Each row has a hidden value; after the row comes its group, the name of the range that the value falls in. Each part has its own.
[ -18  161   87  -31  -39 -157  167  148  -93  120 -208   60   -5  -44
  156 -231  215 -293  -14   69 -230  136 -130 -160 -125 -233  129  -42
  -59   94  176 -225  -10   44  -11  233  -79   49   85  -21 -172  170
  -39   45   83    4  -18  -23  -58 -107   -4   80 -296  -16] => J810
[ -87   60   82   20  -85   14  -55  -60  -78  -66 -110  190  -52  145
 -200   15   -5 -347   41  -75  -15  144   15 -113   26  -51  131 -209
  123   -9   -6  173 -127 -236   74  -34 -137   40  100  151  175   18
   24  101   32 -248  130   14  114 -362   62  197 -136   92] => J909
[ -22    1  161  -19  -98 -113  -70   52   18  -32 -177  170  -19  102
  -43  -91   82 -101  -85  -99   66   45 -101   64 -239  -35  157  -58
   86  -84  -93 -208 -125   20 -215  121  -23  -15  178  117 -235 -211
   14 -205   47  130  234 -203 -181 -106   60   24 -299   42] => J815
[-100  279  344   59  120 -132   46  158   55   24 -148  274    7  -69
   23  -54 -180 -109 -195 -122  -31  -46   24   26 -236 -139  166  -26
 -172   55   -5  -50  -95  190 -160  -32 -161 -125  205  -16 -332   21
   64 -250  106   94  330 -302  -91  113  -26    6 -176  -46] => J909
[ -75  242  314  -18   51   45 -112  145   92  154 -141 -158 -100  -84
  -41  101 -189  223   49 -108  -11 -140   41  230 -247  102  -59   19
 -187  -74   -1  -98   54  217 -172  -20  -60 -142  -16   53 -153 -112
  166 -148  146  211  -39 -115 -208   76   61 -194  -34   48] => J816
[  91  -79   -3  133  -16  115  -88   31   -7  230  -34   88  101  169
  217 -287    2   19  -33   75  -19 -118  108  -51  -67   33 -193   35
   67  -20  -88  -71  192   29  -35  -32  -79  -27  218 -137    2  -17
   58  -58   48 -220 -204   48  -20  -79 -127  140  -73   -8] => J434
[ 230 -125 -176 -174   52 -100  -78  -32 -119  -12 -120  135   -4  -15
 -165   63  160   10    2  103   34   88 -202 -229  -96    7  148   89
    9  -88  -98   59 -266 -188 -232   73   77  -33 -227  263  -78  -33
   17   99 -163  179  -16   52  -78  -96   32  -53  -45  -88] => J810
[  15  281  220  189   56  -97  -15  276 -117   77  -77  -72  -51   72
  115  -42 -165    8   42  223  -80 -116 -302  -45 -261 -162  -87  -34
 -116  159 -122 -387   -2   23  -53   27  -24 -316  123  -32   -2  139
  -36   55  337  -30  163    3  251   18   38 -132 -271  150] => J810
[-180  206  228  112  -56   12   15  109   49  192 -137  -93 -101  143
 -128   20 -236   46  120   -6   30   47   15  133 -201  166 -186 -176
 -122   74 -144  -56   83  218 -115   16   41  -54  146   -9   21  -29
   76   94   40   -7    8   22  -76 -141  255 -120 -126   81] => J52
[-154  215  143 -155   98 -137  -20 -187 -184  129 -142  424  -44  -23
 -286  -47  -22 -150   -6 -216  124  101   27   51  -28  185  273  -86
   -2 -217  -33  458  -87 -232 -125 -148  183   13   84  230 -106   77
 -266  -69 -165  -83   76   30   45  -33    2  122 -272  -35] => J784
[  99 -115  -20  -47   33   52  -79   39 -231  -41  156 -151 -143  103
  171   15  170  162  100  208   46  143  -88   33  158   79 -128  190
  -91  -10  -30   64   78  -25   10   71   81   27 -410   39  140   55
  -42 -109   27  250  -66  -46  142  101   62  -62  213  -30] => J744
[  55   10  -14   73   77  -15  104   77   17   -7  -35  252  123   38
   31 -197 -236 -231  -72  115  -25   65  209 -329 -110 -123   21  -40
  -82  150  -88  190  -39   96  -12  -64 -147   85  233 -136  -39  -33
  150  -34  -24   20  137  -52   52 -125    6   98   77 -228] => J810
[ 232  -89  -52   40   40  -12 -144  157  -72  -72  -46  -66  -75  -76
   57  -17  175   83  -28   60  -91  -56  106 -217   56  -99  -99  124
    8   77   -1  -88  -30  -49  -48  -25 -160 -125    9  108   76 -107
  -20   14  -60  -52 -100   48  -45  -64  -62   90  -29    7] => J52
[ -94   63  165   66    5   59  -25   96   23   99 -103   29  -93    6
  -38   70 -380   -2   35  -23  120   68  129   21 -236   23  -13  -17
 -145    6  -89  -45  -47  101  -62   23  -66  -73   18  -82   -9 -129
  109  -32  141  164  154 -138   87 -105  239 -185  -35   79] => J52
[ 111    9 -150  198  162  -89  -86   85 -133  113  -43  160 -149  111
   39  -18   -3 -138  -58    6  -78   36  -59 -325   72  -50 -165  -48
  100  107  -72  103  -64    8  -10  -74  -45 -105   87  161  173   51
 -173  124 -131 -218  -73  177  102 -217   48   93 -116  -46] => J816
[ 147   52  269 -102  -88  -28  -61   51   99 -183 -177  -76  118  -68
 -310   14  147  110  109  165  -99 -110  259 -158   52 -143   30  -71
   -3   -4 -197   -5  -92   -8  -57 -169 -311  -81   66  112   73  -60
  293  -59  122 -195  -31  -17  -83  -78 -212  174   71    4] => J810
[  87   49  100 -110   -2  -88   11   52  -55   53 -198  171  -27  103
   23    1   23 -177  -54  -63  -61   55  -88  106 -156    5  156  -17
  -23   -2  -40 -135 -102   61 -200  178  -91  -55   19   20 -249  -44
  102  -60  -27  110  100  -92 -228  -33   61   46 -210 -100] => J52
[ 285   29  -24  -46  245  120  -94  156 -187  233  107 -119   59   50
  184 -150 -101  174  104  284   46 -181   14  103  -92  107 -154  340
 -191   27 -124  211  182  -13  -55  -20   54   67 -122    8    5    2
   75  -97 -162  360 -109   25  -67  141 -159 -138  127 -209] => J810
[ 119  116  155   39  178 -113  -70  113    3  -89 -132  229   -8  -54
  -29   -7  114 -118 -103   78   23   -6  -91  -63  -49 -184  139    8
 -120   35 -116   17 -221  -79 -170   43  -69  -95   16  154 -228   43
   34 -130  -27   70  261 -165 -118    6   62  -41 -145  -89] => J909
[  93  211  163   13   30 -208  -54  184 -109   19  -61  -64  -16   63
  104  -20  190  233   17  251  -58  -57 -384  -46 -155  -30  -92  103
  -66   54 -106 -240  -36   70 -193   35   86 -171  -24  194 -164   44
  -98  -95   40  210   55   -5   59  138 -141  -88 -212  -12] => J128
[  81  118  105 -143   -8  -93   34  132 -240   91   -3  -91  -28   51
  -88   35  -62  271   61  206   -8  -52 -234   65 -195   94   14  168
 -140   29  -78 -146    5   37 -149  -20   81 -186 -171   56  -42   86
   32   70    9  219   51  -32  135  226 -126  -59  -45   41] => J778
[  72  153  195   27 -122  -80   22  158 -111  144 -160  -75   85   28
   36  113  223  166  -24  220   36    6 -325  -61 -332 -199  -82  107
  -88   37 -101 -400   -7  -26 -241  229   25  -58 -177  109 -141  155
  -21  127  163  197   86 -139   25    0   16 -180 -303  200] => J815
[  49  251  242  224   97 -105  -81  260 -100   67   15   52   47   45
   62 -127  -11   92  -86  103   29 -122 -209 -135 -298 -161  -80   73
 -137  199  -82 -161   19   16 -134  -13  -41 -252  131   50  -75  173
 -190  -20  115  -21  261 -185   84   55  -28  -79 -253  172] => J96
[-118   25  151 -110  -20  143    8   37   11  276 -246   75 -114   75
   24  163 -397   39 -138 -255  -55    6   74  404 -270  322   57   14
  -45 -125  -11 -199  121  288 -191  -49  -83 -124   84  -55 -286 -218
  261 -189  118  117  -61 -163 -228  119    6   87   37  -92] => J434
[ 113   -4  115  -24   46   76 -169  147 -291  156  109 -103 -109  188
  178 -226  110   92  143  261   27   23 -132  107  -96   41 -100  236
    9   59   89   14  174  -50   76   47   22   53 -100   -8   54  -49
  -86 -192  -11  247    9 -141   83   37 -110  -26   14  -27] => J810
[   5  -89  -48 -187 -132  -82  -24 -102   89 -117 -139  -22  -11 -104
 -196 -123  141  -27  138  -74  -21  193  164 -328   67   94  170  -50
    7 -105  -84  161 -205 -100  -22  -30 -110  -98  -74  221   68  -34
   -6  -23  -37  -68 -143   99  -28 -176  -52  114   25   36] => J96
[ 188 -168   -7  320  254  156 -168  178  -19  111 -120  147  -60   17
  171   81   73  -31 -221  231   35    1  170 -222  117 -257 -269  184
   64  161  -78  -38   -2  -22   37 -145 -217   57   83   83   18 -145
  -17 -129  -86 -145   45 -164   35 -143   22   45   71 -136] => J784
[  29   -6  -27   21 -108   85   46   -8  100  104    8  -40  214  190
  -28 -234   58  -98  180  247  125  247 -104 -295 -323    8 -140 -112
  -81   71 -118  162   30   63 -123  189  150  205  -53  -10  -71   64
  116   55   25  257  -45  -54 -155 -274  239 -159   75 -193] => J128
[  25  -24  217   14  -67  111 -115   10 -280  162   79  -17  -34  129
   53   21  218  225   37  175  144   61   18   88  -45  -84 -155  148
   52 -104   37   27  264    6   17   47   41  180 -267  -25  129   44
  -50 -145  175  137  -21 -244  163   33  -18   -5   71  128] => J784
[ -71 -248 -142 -232  -63   21  109 -124  163 -123 -111 -139   37  -73
  -94 -115  138   18  -12   57 -111  158   64 -182  259   77  267   90
  -63  -63   68   17 -223  -16   96 -125  -75   75 -206  135   26  -46
  260  -73  -46  -33 -152   54   -7  -26  -86   89  346  -78] => J778
[   5  -47 -133  146  -33  -29   15   52   52 -109 -140   62  -51   21
  178   92  191  -26 -151  164  -18  137  -65 -155  204  -49  -87   75
   23   89  -96 -103  -98 -106   45  -94  -18   36   69  240   -5  -76
   25    5 -115  -33   36   71  221 -105  -56  105  -46  -38] => J909
[-167  166  158   63  -17   62    2  103  144   49 -113  -73   -2   12
  113   36 -436   36  -38  -98   66  -42   98   92 -173  160   54   39
 -199   88 -132  -78   14  139  -28  -32  -91 -106  207  -25  -49 -182
  141 -105  130  162  174    5   44  -12  104 -135   -5   64] => J688
[  58  -28   -3  -63   42  -89  -17   57 -306   51  241  -82  -38   49
  142 -280  -14  173  186  176  101   32  -66    8  -57   92  -55  168
 -117 -163  -17  143  136  -51  -14   61  255   68 -201  -44  147   47
 -219 -108   28  326  -56   -6  272   72  -14 -113  -46   69] => J52
[  86  -52   -2  134  -20   85 -124  122   74 -142  -88  -82 -163   69
   39  240  188 -180 -186 -198  -81   33   43  -12  140  -41  -98   38
   64  131 -209    7  -92  -90    0 -115 -204   36   47  418  168  -84
  111  -88  -69   -5   99   -9 -169 -244  -49  118   27   36] => J434
[ 167    1   75  -43  107  106  -74  119 -234   33  101 -120 -125  106
  253    1  -52   26  140  165  -66   -3   -2  189   54   72 -149   92
 -160   -3  -37   -4  164   43  -51  163  -44  -84 -277 -169   48   71
   99  -75  148  183 -119    1   -7  125   98  -38  132 -113] => J744
[ 173 -159 -148  123   88   72  -89   90  -37   42  -85   86  -68  -30
  141  -71   90   -7  -73  192   22  129  134 -288  102  -61  -83  147
  -30  161  -97   43  -18  -80   84  -76  -69  -25   47   68   78  -41
  -13  -15  -71  -72  -35   32  131 -110   35   50  126  -61] => J688
[ 307 -161   12   89  159  131 -146  170 -149  181  -37   73  -53   -3
   49 -176   15  -51  -45   56  -42 -140  278  -45  -38 -124 -116  113
  -20   71 -100   -9  121  -34  -28  -38 -131  -40  130 -116  101  -27
   65  -25    4 -164 -105  -24 -155  -83   26   76    5  -25] => J778
[-288  182  295   47  -26    9   46   54  141   17 -119  -37 -126   -9
   45   91 -236   18  -50 -145  -27   79   24  171  -60   98   26  -79
 -166  -52  -48  -92  -32  201  -27  -98  -75 -114   -1   42  -98   -4
  139 -230  251   75  100 -159   67   45   64  -61   37   76] => J909
[-132   98   28  -73  -10  194  -10   -1  106  303 -118 -209   -5   91
   12    9 -439   97  133   37   42   -6 -116   17 -287  330  -52   51
 -219   56 -207   -7    0   39  -89  -43   75 -142  -43   -1    9    1
  215   64  149  191 -138  200  -20  -28  126 -300  166  -33] => J815
[ 116   55   85  -20  -29  -31  -45   91 -229 -134  161 -149  -60  139
  112   22    6  176  216  246   58   60  -12  117   97  160 -200   49
 -118  -41 -220  110  148   -7  -49   74   60  -59 -193   29  163   27
  -36  -46   33  217  -13   46  200   79   -7   28   33   -6] => J688
[ 129   48  113  -91   98  -79   -1   99  -35   -6 -165   84   84   55
  -33  -10  -46  -95  -55  -20  -31    0  -66   92 -159   40  202   60
  -75    8  -83  -88  -90   58 -201  101 -131 -117    8  101 -250  -53
   24 -118  -41   90  158 -167 -248   21  -10   70 -142  -94] => J815
[ -49  157  204   65   72 -125  -42  149 -171  130   -3   69 -184  -78
  124  -39  -20  179  -59   41   19  -60 -139  -18 -139  -90  -65   66
 -150  -58 -101 -147    9   72 -147   29  105 -153  -59    4  -41  111
  -87 -124  216  176   76  -60  169  172   34 -177 -133  148] => J96
[  36   -1   54  -53  -23 -123   10  -36   72 -130 -125  146   86  131
   32  115  121  -39 -131  -49   53  115 -113   50    8   80  121   45
  -33  -11 -125  -12 -171   18 -200   54  -10   30  -38  207 -219  -93
   11 -124 -157  146  171  -93 -123  -46   30   39 -133  -97] => J778
[ 263 -109  -70   10  -17  -67  -48   90 -157   13 -129   34  158   34
 -240  219   30  109  -30  110  120  -27   82  -80 -104  -44  -11  151
   68  -86 -168   32  -43 -129 -169   53 -105  160  -55  310  139 -176
  -57  235 -303   61   92  -74    0 -294  -75   92 -234  181] => J434
[-125  -79  -20   87 -193  -14   42   29   60  -56  -40  -91  -62  182
   47 -125 -119 -196  235   61  100  391   35 -148 -151   90  -82 -228
  -39   19  -89    5  -12  115   -4  303   27   97  -32  -51  105 -101
  -16   56  112  171   47  -48   52 -407  438 -114  -55   78] => J784
[ 147 -116  -68  -97   55   -6  -77  -35  -87   30 -101  128   52   85
 -170   91   94  -32  -46   87   83   66 -200 -113 -104    6  114  106
    8  -52 -118   49 -235 -209 -208   29   22   12 -208  245  -64  -10
   28   66 -154  107   82  -59  -87 -121   31  -49  -49  -40] => J128
[ 120   33  127    0   30  -37  -65   90  -17  -18 -163  181   35   60
  -13   56  116  -93 -142  -56  -28    2  -76   80 -177  -67   62    3
    3   -8    4 -144  -78    3 -238   63  -86  -57   49   92 -281  -77
   52  -88  -34   38  120 -211 -245  -40   29   89 -211  -86] => J52
[  -6  -19  -47  -25 -144   98   61  -57  151  -37   76  -64  234  118
   80 -139 -130  -33  138  109   79  191  -36 -241 -291  104  -92 -110
 -134  -64 -138  171   37   66 -116   96  105  106 -112  -42  -40   44
  196  -30  201  300  -97  -30   -5 -190  122 -116  191 -149] => J96
[-192  144  203   78  207  208 -101  125  -28  361 -168   29 -223   43
  180   60 -374  -41  -85 -130   40   24   31  335 -115  203   19  129
 -193   94  129  -49   94  144   -2   37  -87 -112   39  -82 -188 -103
   26 -151    3   79   83 -150 -137   80  233 -139   17  -28] => J688
[ -22   94  111 -170 -178   -5   11  -80   25  -53 -151   30  116   32
 -373  -69   35  -18  107   81  -67   11   15 -260 -107   10  139 -162
   71  -29 -139   88 -104 -114  -27 -202  -94  -91  111  152   79   40
  227   67  144 -199  -51  107   49 -114 -198  200   60  -22] => J434
[ 207  -72  -38 -171    2  -20   53  158  103 -149 -165 -137   65 -178
 -102 -188 -144  -45  117  127 -148  -38  355 -206  -23   35  147   61
 -183  119 -200   49  -99   21  -19  -51 -266  -77  189   16   21 -173
  297   -7  -60   75  -41  115 -161  -70 -122   92  150 -128] => J815
[-185  229  142   76 -137   49   94   26  165   34  -84 -142   10   44
  -18   90 -245   30  192  115   46  163  -31  -95 -204  110 -212 -269
 -219   -7 -250   28   38  156 -108   76  121  -32  -18  -14   30   83
  219  105  294  168  -77  127   90 -158  298 -217   63  -20] => J434
[ 118  -64  -31  101  112   36  -19   62 -156  113  151  105   55  170
  257 -408  -29  -79   88  281   89    3   28  -41  -18  -43 -101  112
  -73    5  -92  150  127  -63   68   28   97  119   27 -178   60   75
  -22 -131    4  110   14  -45  189  -28   -9  -39   -3  -97] => J816
[  35  -76  -38  -90  -73  -54  132    4    3   75  -36   44  210   84
 -224 -345 -123 -129   82   52  -40   58  178 -355 -176   19   99  -65
  -26   71 -108  175  -22   90  -63  -14  -93  111  172  -52   98    7
   89   98  -87  -74  -24   46 -112 -217  -38  124   41  -51] => J128
[ 208 -114  -39   54  107  121 -144  126 -148  131  -98   24  -52   89
 -150  106   34  -98  -67   38   22  -53  -31  -63  -90  -88  -45  120
   50   83  -87  -33  -92 -165 -120   23 -152  -22  -73  184   89  -45
   46  145 -157  -58   67  -69 -184 -187   53   19  -74   32] => J128
[ -25   91   74  103 -120   99  120   17  178  104 -104   81  251  222
  -45  -64  -64 -101   57  289  101  203    2 -224 -306  -30 -230 -118
  -80  160 -174  128   30  133 -123   31   17  242  101  -36 -150    7
  261   72  -50  185   52 -114  -78 -250  124  -75   48 -266] => J816
[  40  -40  114 -230 -118  -26  -10  -39 -103  -58 -141  -43    0 -135
 -426  122   93   44  134  -30   38   42  243  -44   10  -29  137  -24
   25 -251  -60  154 -102 -139 -106    5 -112  129 -157  234  142 -121
  111   84  -76   47  -46  -36  -83 -179  -50  111  -68  124] => J909
[ 156 -108 -238   17  172  -43   18   -2   -9   26 -109   84   -6   -4
  233   24  -57 -112  -40  101  -67    9  -43 -118  159   60  -42   48
  -65 -111 -210   35 -115  -84 -115   56   41    0  -55  115  -17  -32
   35   27  -79   52 -182  272   33 -101   42  -25  -38 -180] => J815
[-240  206   38   97  -16  -14   63   56  165   25    8 -112   -5  -41
  149 -184 -171   74  132  142  128  195  -76 -140 -174  143  -85  -19
 -266   49  -57  162    9   71   27  -22  225   29   34   66  -77   15
  -21  -96   73  356   42    4  208  -50  171 -283   54  -48] => J784
[ -81  225  189  -96   31   28   83  124   98  129 -183 -105   33  -46
   29  -49 -437  -15   28 -116  -68  -51   58  199 -284  216  191   27
 -268   75  -65 -126   40  162  -45  -64  -40 -229  186  -70 -177  -39
  158  -93  193  115   49    6  -67   89   41  -81  -32  -27] => J778
[  35   -7  128  -71   59  -49  -26   11  -81    5 -120  195   34  187
  -39   25   61   16 -148   24   24  -63  -68  238   40  106   92   96
   24  -34 -106  -44  -59   36 -223    0 -108   -3   29  101 -239 -121
   88 -150 -223   17  174 -161 -205  132 -124  175 -109 -121] => J815
[ 187 -179  -63   65    8  109  -29   18 -101   85   14  171   88  191
  190 -200  157  -10  -53  286   64   68   26   30  -38  -51 -118   60
   41  -21  -89    4  184   29  -26   18  110  220   31 -127  -75  -47
  180 -150   48   90  -43 -132   21  -31   13   90  126 -195] => J810
[ 149  -31  138    2    0   38 -126   57 -263  -63  133  -51  -53  127
   90   19  234  146  147  324  154  117    3   39   84  -45 -187  135
  -12  -63 -146  166  139  -98    5   74   72  167 -256   86  146  -15
  -67 -171   32  285   51 -129  174   -5    2  -25   68  -33] => J815
[ 211  -88  -41   30  118   35 -103   34  -41  258 -112   62    1 -121
   -9  -71   58  129    1  109   35  -43  128 -286  -92  -62 -169  147
    5 -119 -229   76  -14  -84  -92 -176   44  -50  -19  159   54   25
  -54  -74   27   -8 -266   94   50  -81 -130  -64  -29  -53] => J128
[ 141  -35   72 -139   -6  -62  -30   95  -34   80 -174   58   65   72
  -74 -101   25  -86  -14  -17   43    9 -105  158 -308   47  189  106
   -1  -76  -67 -140 -105  -41 -207  107   31   31   90  156 -262 -192
   36 -125 -126  266  135 -172 -270  -93  -18  -23 -284  -62] => J778
[ 259 -110  -94    2  104  -42  -69  182  160 -149   49  -82   87 -100
    5 -365  -76    4  147  205   53  -32  236 -331 -144  -43  -54  115
 -163   64 -226  211 -157   16  -84  -38  -83    8  131   69  -35 -210
  145 -165 -182  344   42  -37 -155 -127  -52 -129   82 -217] => J816
[-208  174  195  -98  -65  -75   -1 -156  -24  152 -188  221  -34  -34
 -395  -63  105 -202   64 -223  132  171  -12  -72 -156  -13  229 -152
   39 -210   -5  254 -185 -234  -61  -85  120   47  -20  287  -17  141
 -156    8  -14  -98   64  -81    4 -243   77   -6 -318  143] => J52
[ 102   69  119   79   -4  121  -59   62 -231  134   50   -8  -89  166
  135    4  169   64   98  178   45  131   54  125   49   78 -271  -13
 -121  128  -81   98  308   29  -14  102  130   27 -103 -131   99  183
  -36   64   67  -31 -121   33   23   17  237   23   61  -43] => J778
[ 109 -161   21  -30  -12  159  -97    4 -251   34  214  -94  -22  126
  258 -107   27   97  137  128  171   30  113  199   55   73 -141  184
  -67 -204  -71  108  226  -95  -18  192   62  137 -316 -131  141  -29
  -16 -156   91  290  -72 -112  101   46   63  -50   70   41] => J815
[  30  213  293   20   89  -30 -173  179  -24  134 -257  170 -115 -111
   19   59   43  214 -152    5   -6  -67  -81  155 -286  -41   76   52
  -91   50  165 -289   38  154 -180  -22    5 -238  176  -11 -416 -155
   36 -187  129   55  107 -239 -140  191   86  -38 -151  -31] => J778
[  78   30   29  -79   20  -12  -20   52 -298  -19  154  -49 -159  111
  118   80 -194  128  144  167   27   57  -64   49   22  145 -115   79
 -117  -45 -157   86   72   -7  -17   -2  100 -121 -237  -59  182   48
   10  -25  140  253  -25  103  336  128   21  -55  108  -40] => J778
[  68   12    8   65 -112   36   16  -37  173   58   12   73  227  214
  -35 -274   23 -138  121   41   36  147   42 -361 -285   36 -166 -250
  -74   96 -220  222   40  164 -203  160   -7   42   62  -90  -37  159
  149   70   76   -3 -105   13 -281 -278  207  -31   82 -148] => J815
[ -71  -11   42  249 -112   55   37   93  110  -94   21   36  102   66
  122 -214   76 -224  106  183  210  385  133 -347 -182 -183 -153 -123
 -144  180  -20  125   17   -4   11  282    5  196   19  -95  -11   24
  -97   41   41  167  203 -242   42 -369  449 -147  -70   16] => J784
[-267  224  157  212  -40   13   73   59  159  -13  -67   35   14   36
   85   55 -200  -36  -23   61   78  200  -20 -132 -142  -56  -62 -156
 -173   99   35   52   22  189   47   26   -5   67   26  -18  -35   43
   98  -12  209  114  180 -161  213 -159  261 -144   75   52] => J784
[  56   60  121  -40 -163 -116   47   49   98 -108 -117  -36   71  -23
 -159 -219  -28 -169  195  -26 -119   81  265 -301  -98  -78   58 -215
   -9    6 -140   62  -64   36   44  -25 -197  -84  201   15  158   26
   89   28  167 -169  -77   85   32 -312  -42  140 -116   80] => J778
[  27   18   96   69  -24   49  -34  -24 -174  -92  164   34  -75  243
  252   14  161   30   75  272   31  104 -105  107  217   15 -246  -30
  -43  -35 -144  104  133  -57   34    7  134   88 -191  -65  126  137
   77 -114  154   87  -42   42  285   45   47   27  118 -110] => J778
[ 175  -15   68    7  159  189 -131   54 -271  199  119  -93  -63  292
   55   64   86   68  110  265   19   25 -167  169   30   89 -257  138
   13    6  -60  164  183   10  -16  -22   34   65 -349   72  100  125
   56  -85  -21  124 -120 -101  -38   44  -38   12  209 -200] => J744
[  51   25    8   56  -66  -12   41   30  148  -26   18    0  148  113
  -19 -302   81 -123  171  292   51  134 -110 -318 -238 -111 -134 -188
  -68   -5 -245  129  -68   24  -98   58  162  152   58   34  -37   71
  213  -62  147  231  -19    7  -41 -241  116 -156   56 -204] => J128
[ 228 -156 -115   96  113  -32  -36   95  -43   71  -57   79   12  -69
  170 -196  100   63  -58  131   -2  -44  267 -227  118  -86 -116  142
  -63   53 -147    5   56   41  -48    0  -47   19  105  -64   51  -63
  -35  -29 -101  -74 -137  108  -10  -37   24   35  -14  -55] => J816
[  90  115   99  -62  -72 -163   32  204  -10  -65  -12 -283   35  -24
   55 -147    3  249   79  137  -90 -134 -177  -43 -195   40   20  119
 -189   85 -203 -291   -8  102 -133   -6   43 -206   19   80    7   29
   62  -51  177  225   27   76   46  131 -126 -136  -63  131] => J744
